Here is a tiny trained network, its code and every weight. The questions are about switching its units off for an input and a class, where a switched-off unit gives its printed mean instead of its output.

import numpy as np


def w(rows, s, z=0):
    codes = np.array(rows[::2]) - 128.0
    scale = np.full(codes.shape[1], s)
    scale[-1] = z or s
    return codes * scale


def f(y):
    return np.maximum(y, 0)


def log_softmax(a):
    a = a - a.max(-1, keepdims=True)
    return a - np.log(np.exp(a).sum(-1, keepdims=True))


def net(x, mask):
    res = np.array(x, float).reshape(1, 8) / 4 @ E
    y = f(res @ A[0][:, :-1].T + A[0][:, -1])
    res = res + np.where(mask, y, B[0][:, -1]) @ B[0][:, :-1]
    return log_softmax(res[-1] @ U[:, :-1].T + U[:, -1])


A, B = {}, {}
E = w([
[129,128,130,133,128,132,126],'x0',
[132,128,130,128,129,127,128],'x1',
[140,41,56,95,142,156,108],'x2',
[98,167,132,100,170,142,50],'x3',
[167,175,92,120,1,177,67],'x4',
[131,129,126,126,129,127,129],'x5',
[129,127,128,124,128,128,128],'x6',
[175,157,77,185,161,83,116],'x7',
],0.013)
A[0] = w([
[102,178,120,104,128,144,3,55],'neuron 1',
[152,163,100,122,14,159,82,1],'neuron 2',
[181,184,28,194,122,100,98,37],'neuron 3',
[126,169,152,140,101,126,133,54],'neuron 4',
[157,99,105,173,15,118,206,35],'neuron 5',
[168,150,114,125,125,95,122,37],'neuron 6',
[145,75,47,106,96,161,97,13],'neuron 7',
[97,119,165,57,51,179,129,44],'neuron 8',
[131,216,174,152,71,121,140,10],'neuron 9',
],0.02,0.0043)
B[0] = w([
[171,240,48,67,189,189,123,220],'neuron 1',
[111,81,185,150,239,67,196,252],'neuron 2',
[110,129,232,104,17,144,182,219],'neuron 3',
[124,51,96,156,116,148,97,164],'neuron 4',
[157,253,56,54,200,197,103,217],'neuron 5',
[147,103,155,144,107,154,135,151],'neuron 6',
[107,52,53,210,94,83,36,206],'neuron 7',
[130,145,223,118,11,146,175,216],'neuron 8',
[112,50,55,182,89,80,35,207],'neuron 9',
],0.016,0.023)
U = w([
[128,117,158,149,232,85,178,252],'0',
[177,221,65,76,116,220,80,137],'1',
[130,95,62,180,48,138,24,78],'2',
[148,165,190,109,1,192,134,39],'3',
],0.0087,0.003)

Each question gives the input, the list of numbers given to net, and the class t.
The units are the neurons (one row each of A and B). Each row of codes is followed by its name. A weight is (code - 128) times the scale printed after its matrix; where a second scale follows, it is the last column's (A, B and U).
mask holds one flag per neuron, in row order. A switched-off neuron (its flag False) gives its mean, the last column of its row in B, instead of its output. The means were averaged over made-up inputs and are rounded, as every weight is.
A unit's drop is (log p(t) with every unit on - log p(t) with that unit switched off) / (log p(t) with every unit on - log p(t) with every unit switched off).
The circuit of an input: a set's keep is (log p(t) with only the set's units on - log p(t) with every unit switched off) / (log p(t) with every unit on - log p(t) with every unit switched off). Starting from all 9 units, units are removed one at a time, each time the one whose removal leaves the highest keep (on an exact tie, the one counted first), for as long as the keep stays at least 0.8.
circuit, biggest first: the units of the circuit, biggest drop first
most important unit: the unit with the biggest drop
k most important neurons: the k neurons with the biggest drops, biggest first
drop of u: that unit's drop, to one decimal
input [7,2,5,-8,-5,-6,-2,6], class 1: most important unit -> neuron 2
input [-6,6,0,-4,4,0,-5,3], class 0: 3 most important neurons -> (neuron 2; neuron 1; neuron 8)
input [7,-6,3,-4,-4,5,-1,-5], class 3: circuit, biggest first -> (neuron 2; neuron 1; neuron 7)
input [5,-4,7,2,-2,-4,0,-6], class 2: 2 most important neurons -> (neuron 7; neuron 3)
input [-4,-7,-3,-8,7,8,3,-7], class 1: 3 most important neurons -> (neuron 5; neuron 8; neuron 3)
input [-8,-3,6,-7,1,6,-5,-6], class 1: 2 most important neurons -> (neuron 5; neuron 9)
input [-7,-6,-8,-7,8,-6,5,8], class 0: 3 most important neurons -> (neuron 2; neuron 7; neuron 8)
input [-6,-2,2,-3,5,-8,8,-4], class 0: 3 most important neurons -> (neuron 2; neuron 3; neuron 1)
input [-8,-7,-6,-2,-7,8,-1,-8], class 3: 4 most important neurons -> (neuron 2; neuron 7; neuron 5; neuron 1)
input [2,6,7,5,-6,6,1,-8], class 3: circuit, biggest first -> (neuron 2; neuron 9; neuron 5)
input [7,-5,-8,-5,6,8,-2,-4], class 2: 2 most important neurons -> (neuron 9; neuron 4)
input [-5,7,-4,-4,0,-4,8,-2], class 1: 4 most important neurons -> (neuron 7; neuron 5; neuron 2; neuron 3)
input [-7,5,-5,4,8,-1,-5,-8], class 0: 2 most important neurons -> (neuron 2; neuron 3)
input [-5,3,-8,0,-3,5,-6,5], class 2: most important unit -> neuron 9
input [7,3,7,-6,-5,5,2,2], class 2: 2 most important neurons -> (neuron 2; neuron 1)
input [1,-1,-3,-8,-6,-4,-6,7], class 1: 2 most important neurons -> (neuron 2; neuron 8)
input [-5,-4,6,3,-1,-2,4,3], class 2: 3 most important neurons -> (neuron 2; neuron 5; neuron 7)
input [2,-5,-7,2,5,3,-6,-5], class 2: drop of neuron 9 -> 4.0
input [2,5,6,-1,-2,6,-4,-2], class 2: drop of neuron 2 -> 2.7
input [-6,-4,6,1,2,-5,8,-1], class 2: circuit, biggest first -> (neuron 7)
input [-7,-8,-7,5,-5,-1,-6,-2], class 2: drop of neuron 6 -> 0.0
